Here is a tiny trained network, its code and every weight. The questions are about switching its units off for an input and a class, where a switched-off unit gives its printed mean instead of its output.

import numpy as np


def w(rows, s, z=0):
    codes = np.array(rows[::2]) - 128.0
    scale = np.full(codes.shape[1], s)
    scale[-1] = z or s
    return codes * scale


def norm(h):
    return h / np.sqrt((h * h).mean(-1, keepdims=True) + 1e-5)


def f(y):
    return np.maximum(y, 0)


def log_softmax(a):
    a = a - a.max(-1, keepdims=True)
    return a - np.log(np.exp(a).sum(-1, keepdims=True))


def net(x, mask):
    res = np.array(x, float).reshape(1, 3) / 4 @ E
    u = 0
    for l in range(2):
        y = f(norm(res) @ A[l][:, :-1].T + A[l][:, -1])
        res = res + np.where(mask[u : u + 8], y, B[l][:, -1]) @ B[l][:, :-1]
        u += 8
    return log_softmax(norm(res)[-1] @ U[:, :-1].T + U[:, -1])


A, B = {}, {}
E = w([
[176,170,32,101,60,180],'x0',
[50,73,150,190,243,126],'x1',
[161,254,138,100,93,147],'x2',
],0.0082)
A[0] = w([
[210,100,249,161,76,68,72],'L0N1',
[51,136,184,173,107,80,108],'L0N2',
[54,145,180,83,149,119,135],'L0N3',
[119,143,23,192,187,255,9],'L0N4',
[46,202,94,129,153,114,139],'L0N5',
[181,122,207,107,106,62,180],'L0N6',
[79,173,188,113,173,128,177],'L0N7',
[192,111,114,153,115,144,86],'L0N8',
],0.0084,0.0012)
B[0] = w([
[194,79,138,196,122,158,248],'L0N1',
[97,139,59,164,94,173,244],'L0N2',
[130,125,103,2,157,97,225],'L0N3',
[113,98,212,154,91,129,239],'L0N4',
[213,105,150,147,72,126,204],'L0N5',
[112,134,180,193,134,138,239],'L0N6',
[125,152,117,66,82,113,252],'L0N7',
[106,90,54,145,182,159,173],'L0N8',
],0.009,0.0042)
A[1] = w([
[226,136,161,189,149,156,144],'L1N1',
[6,242,164,94,229,69,154],'L1N2',
[212,135,61,18,117,171,223],'L1N3',
[64,247,129,110,171,47,146],'L1N4',
[82,168,180,230,53,131,213],'L1N5',
[179,64,163,132,98,141,169],'L1N6',
[114,39,254,232,188,128,186],'L1N7',
[85,143,198,107,154,91,5],'L1N8',
],0.0069,0.0024)
B[1] = w([
[69,51,231,254,231,71,181],'L1N1',
[50,98,98,36,53,141,170],'L1N2',
[84,35,113,82,178,131,208],'L1N3',
[72,44,105,59,86,210,153],'L1N4',
[239,218,117,109,183,196,196],'L1N5',
[37,189,244,87,122,251,189],'L1N6',
[189,122,74,209,87,58,254],'L1N7',
[95,184,184,64,86,220,142],'L1N8',
],0.0061,0.0084)
U = w([
[162,124,137,216,127,124,177],'0',
[112,127,92,71,84,194,254],'1',
[225,193,181,123,120,193,124],'2',
[208,231,46,41,137,176,2],'3',
[59,117,83,124,181,1,73],'4',
],0.0093,0.0025)

Each question gives the input, the list of numbers given to net, and the class t.
The units are the neurons (one row each of A and B). Each row of codes is followed by its name. A weight is (code - 128) times the scale printed after its matrix; where a second scale follows, it is the last column's (A, B and U).
mask holds one flag per neuron, layer by layer. A switched-off neuron (its flag False) gives its mean, the last column of its row in B, instead of its output. The means were averaged over made-up inputs and are rounded, as every weight is.
A unit's drop is (log p(t) with every unit on - log p(t) with that unit switched off) / (log p(t) with every unit on - log p(t) with every unit switched off).
The circuit of an input: a set's keep is (log p(t) with only the set's units on - log p(t) with every unit switched off) / (log p(t) with every unit on - log p(t) with every unit switched off). Starting from the 12 units with the biggest drops (on a tie, the unit counted first), units are removed one at a time, each time the one whose removal leaves the highest keep (on an exact tie, the one counted first), for as long as the keep stays at least 0.8.
units of the circuit, in order: the units of the circuit, biggest drop first
top k neurons: the k neurons with the biggest drops, biggest first
top k neurons in layer l: the k neurons of layer l with the biggest drops, biggest first
drop of u: that unit's drop, to one decimal
input [7,7,4], class 2: units of the circuit, in order -> (L1N5 L0N4)
input [0,5,4], class 1: top 3 neurons -> (L0N3 L0N7 L0N6)
input [-2,-8,-1], class 0: top 2 neurons -> (L1N1 L0N1)
input [-2,1,7], class 1: top 2 neurons -> (L0N7 L0N3)
input [0,8,7], class 1: top 4 neurons in layer 0 -> (L0N3 L0N1 L0N7 L0N6)
input [-1,-6,-3], class 0: units of the circuit, in order -> (L1N1 L0N1 L0N7)
input [3,6,1], class 2: units of the circuit, in order -> (L0N4 L1N5)
input [-4,7,2], class 1: top 2 neurons in layer 0 -> (L0N7 L0N1)
input [-6,0,2], class 2: top 2 neurons -> (L0N1 L0N6)
input [-1,-8,-6], class 0: top neuron -> (L0N1)
input [-4,7,1], class 1: top 3 neurons in layer 0 -> (L0N1 L0N7 L0N3)
input [-6,-8,0], class 0: drop of L0N1 -> 0.4
input [-5,4,7], class 1: drop of L0N8 -> 0.0
